Below are the code and all the weights of a small trained network. Each question names an input and a target symbol and asks about switching units off, where a switched-off unit gives its printed mean instead of its output.

import numpy as np


def w(rows, s, z=0):
    codes = np.array(rows[::2]) - 128.0
    scale = np.full(codes.shape[1], s)
    scale[-1] = z or s
    return codes * scale


def norm(h):
    return h / np.sqrt((h * h).mean(-1, keepdims=True) + 1e-5)


def softmax(a):
    e = np.exp(a - a.max(-1, keepdims=True))
    return e / e.sum(-1, keepdims=True)


def log_softmax(a):
    a = a - a.max(-1, keepdims=True)
    return a - np.log(np.exp(a).sum(-1, keepdims=True))


def net(x, mask):
    ids = ['αβγδεζηθλμξπτψω'.index(c) for c in x.split()]
    T = len(ids)
    res = E[ids] + P[:T]
    u = 0
    for l in range(3):
        r = norm(res)
        for j in range(2):
            rows = slice(3 * j, 3 * j + 3)
            q, k, v = (r @ M[l][rows].T for M in (Q, K, V))
            z = softmax(np.where(np.tri(T) > 0, q @ k.T / 3**0.5, -1e9)) @ v
            o = O[l][rows]
            res = res + np.where(mask[u + j], z, o[:, -1]) @ o[:, :-1]
        u += 2
    return log_softmax(norm(res)[-1] @ U[:, :-1].T + U[:, -1])


Q, K, V, O = {}, {}, {}, {}
E = w([
[128,118,112,128,88,164,138],'α',
[114,118,103,124,83,159,127],'β',
[116,130,117,135,83,165,133],'γ',
[119,136,102,131,95,169,126],'δ',
[94,140,148,152,203,239,172],'ε',
[108,137,111,99,78,165,158],'ζ',
[137,99,114,114,121,155,109],'η',
[104,178,145,102,102,190,216],'θ',
[142,108,145,124,191,191,129],'λ',
[200,177,139,216,115,192,139],'μ',
[73,219,144,147,182,173,93],'ξ',
[149,109,131,159,99,106,80],'π',
[91,112,163,42,165,138,255],'τ',
[113,162,113,131,32,102,105],'ψ',
[90,116,108,14,111,79,93],'ω',
],0.0067)
P = w([
[100,80,3,187,139,104,151],'0',
[15,27,136,164,33,192,111],'1',
[145,89,35,135,115,142,128],'2',
[110,148,35,138,200,64,179],'3',
[54,71,186,128,43,183,72],'4',
[177,110,73,107,121,144,111],'5',
[123,179,65,102,217,50,176],'6',
[86,107,213,113,62,154,54],'7',
[193,129,109,85,119,137,95],'8',
[140,202,97,76,228,48,163],'9',
[109,135,233,111,88,143,60],'10',
[199,138,142,60,124,144,97],'11',
],0.0062)
Q[0] = w([
[214,198,97,254,87,162,149],'0.h0',
[38,215,153,177,236,157,88],'0.h0',
[147,82,198,208,121,180,120],'0.h0',
[133,136,90,142,141,154,135],'0.h1',
[124,160,126,110,141,132,126],'0.h1',
[105,134,114,108,116,159,129],'0.h1',
],0.0085)
K[0] = w([
[247,215,118,203,122,128,167],'0.h0',
[63,224,152,144,253,170,100],'0.h0',
[146,93,121,216,121,196,94],'0.h0',
[137,119,110,108,108,163,129],'0.h1',
[177,139,131,107,124,140,121],'0.h1',
[136,142,132,127,135,163,137],'0.h1',
],0.011)
V[0] = w([
[139,184,142,171,59,120,147],'0.h0',
[140,118,221,185,169,160,43],'0.h0',
[65,137,229,95,75,181,124],'0.h0',
[117,114,23,30,111,77,111],'0.h1',
[233,167,39,87,71,238,46],'0.h1',
[142,146,5,203,200,27,216],'0.h1',
],0.003)
O[0] = w([
[137,72,108,94,159,125,125,154],'0.h0',
[116,78,167,99,38,92,171,83],'0.h0',
[136,81,185,206,102,46,157,72],'0.h0',
[128,95,19,198,119,174,133,140],'0.h1',
[135,112,49,78,137,137,78,252],'0.h1',
[78,124,9,247,252,92,234,187],'0.h1',
],0.0038,0.0028)
Q[1] = w([
[176,2,154,81,50,157,150],'1.h0',
[23,93,231,206,130,17,164],'1.h0',
[89,95,191,233,149,85,188],'1.h0',
[206,119,98,177,86,169,82],'1.h1',
[134,119,63,124,157,98,131],'1.h1',
[83,88,189,151,131,75,186],'1.h1',
],0.0092)
K[1] = w([
[130,137,146,169,177,234,255],'1.h0',
[61,74,27,169,95,104,136],'1.h0',
[95,37,19,136,88,158,114],'1.h0',
[113,91,148,191,34,172,76],'1.h1',
[101,129,153,40,144,154,106],'1.h1',
[78,121,85,141,163,43,210],'1.h1',
],0.0081)
V[1] = w([
[3,137,98,41,145,191,153],'1.h0',
[48,204,134,168,154,95,3],'1.h0',
[85,150,173,98,189,179,106],'1.h0',
[74,156,139,130,206,124,130],'1.h1',
[46,124,234,76,104,182,179],'1.h1',
[109,164,71,188,83,92,98],'1.h1',
],0.0042)
O[1] = w([
[38,111,168,35,119,211,161,245],'1.h0',
[3,154,216,222,165,86,96,187],'1.h0',
[70,193,112,113,177,174,115,138],'1.h0',
[199,135,99,169,130,84,122,75],'1.h1',
[77,198,106,94,190,120,68,101],'1.h1',
[111,57,137,139,134,83,194,253],'1.h1',
],0.0042,0.0018)
Q[2] = w([
[135,162,112,139,207,158,167],'2.h0',
[127,51,187,157,76,147,137],'2.h0',
[98,123,170,251,137,20,174],'2.h0',
[105,72,157,138,105,150,114],'2.h1',
[174,161,76,101,147,141,134],'2.h1',
[145,117,122,110,130,86,149],'2.h1',
],0.016)
K[2] = w([
[146,174,166,21,99,115,55],'2.h0',
[92,55,32,143,149,254,178],'2.h0',
[46,98,28,143,66,48,62],'2.h0',
[95,161,26,236,140,156,146],'2.h1',
[161,199,220,60,96,162,130],'2.h1',
[90,97,128,118,74,106,64],'2.h1',
],0.0081)
V[2] = w([
[165,40,166,166,246,176,112],'2.h0',
[115,30,142,3,179,52,61],'2.h0',
[105,113,187,152,190,87,195],'2.h0',
[137,161,82,148,189,55,166],'2.h1',
[86,89,85,238,128,158,90],'2.h1',
[149,186,139,111,64,117,2],'2.h1',
],0.0061)
O[2] = w([
[111,26,180,206,254,178,113,161],'2.h0',
[27,59,90,96,128,78,69,16],'2.h0',
[102,107,122,134,154,110,197,96],'2.h0',
[95,186,88,62,145,128,92,118],'2.h1',
[115,139,184,132,64,118,54,255],'2.h1',
[144,125,57,208,134,178,138,32],'2.h1',
],0.008,0.0058)
U = w([
[110,97,97,135,91,131,114,115],'α',
[50,224,154,224,178,106,151,55],'β',
[161,211,74,127,41,26,126,132],'γ',
[68,162,58,162,79,207,114,24],'δ',
[105,95,144,132,223,209,118,3],'ε',
[151,135,118,81,194,53,186,247],'ζ',
[83,115,53,104,133,42,84,248],'η',
[165,168,72,34,84,170,181,50],'θ',
[102,40,96,156,187,155,56,106],'λ',
[251,131,126,179,141,154,134,146],'μ',
[96,215,170,73,159,164,43,123],'ξ',
[97,80,230,123,52,92,144,171],'π',
[142,17,99,61,116,158,197,110],'τ',
[107,94,117,245,130,31,63,188],'ψ',
[138,161,92,82,129,113,175,159],'ω',
],0.014,0.0054)

Each question gives the input, a string of symbols that net reads in full, and the target symbol t.
The units are the heads (3 rows each of Q, K, V and O). Each row of codes is followed by its name. A weight is (code - 128) times the scale printed after its matrix; where a second scale follows, it is the last column's (O and U).
mask holds one flag per head, layer by layer. A switched-off head (its flag False) gives its mean, the last column of its rows in O, instead of its output. The means were averaged over made-up inputs and are rounded, as every weight is.
A unit's drop is (log p(t) with every unit on - log p(t) with that unit switched off) / (log p(t) with every unit on - log p(t) with every unit switched off).
The circuit of an input: a set's keep is (log p(t) with only the set's units on - log p(t) with every unit switched off) / (log p(t) with every unit on - log p(t) with every unit switched off). Starting from all 6 units, units are removed one at a time, each time the one whose removal leaves the highest keep (on an exact tie, the one counted first), for as long as the keep stays at least 0.8.
units of the circuit, in order: the units of the circuit, biggest drop first
unit that matters most: the unit with the biggest drop
heads that matter: for each layer, one digit per head in row order, 1 if its drop is at least 0.15 and else 0, layers parted by /
input δ ε ω ψ, target η: heads that matter	11 / 00 / 10
input α ξ δ δ ω ξ ψ, target η: heads that matter	10 / 00 / 10
input μ γ δ, target μ: heads that matter	00 / 10 / 11
input δ μ α μ γ ε α ζ α μ μ ω, target μ: heads that matter	00 / 00 / 01
input μ η μ μ ε τ γ, target ζ: unit that matters most	2.h1
input ψ ζ γ μ μ μ μ δ μ δ θ ζ, target θ: heads that matter	00 / 10 / 11
input β ξ δ δ ξ γ μ ξ π, target ξ: units of the circuit, in order	1.h0; 2.h1
input μ α μ η ξ μ μ η β δ, target λ: heads that matter	00 / 00 / 11
input δ μ μ δ γ δ α ξ ζ μ, target β: heads that matter	00 / 10 / 11
input μ δ μ ζ ψ δ δ η δ τ ε γ, target ε: heads that matter	00 / 00 / 11
input μ γ μ ξ μ α τ μ, target ξ: units of the circuit, in order	2.h1; 1.h1
input τ λ ψ τ δ μ δ γ τ τ μ ψ, target μ: heads that matter	00 / 10 / 01
input μ π μ ξ, target ψ: units of the circuit, in order	2.h1; 2.h0; 1.h1
input ε μ ε η γ δ ξ, target β: units of the circuit, in order	2.h1
input β δ ε δ μ ξ δ ξ π, target ξ: heads that matter	00 / 10 / 00
input α α μ δ α μ ψ μ η γ ε, target π: heads that matter	10 / 01 / 00
input γ μ γ, target μ: heads that matter	00 / 10 / 10
input μ ψ π ξ τ ε μ, target ζ: units of the circuit, in order	2.h1; 0.h0; 2.h0
input ζ α δ β, target δ: units of the circuit, in order	0.h0; 2.h0; 0.h1; 2.h1
input δ γ π δ α μ τ ξ ξ μ, target β: unit that matters most	1.h0
input π μ γ δ α τ τ π α α, target ψ: units of the circuit, in order	2.h0; 2.h1
input μ ξ δ μ μ μ τ δ ξ η, target β: units of the circuit, in order	1.h0; 2.h1
input μ α δ ξ γ μ λ ξ β θ, target β: units of the circuit, in order	1.h0; 2.h1
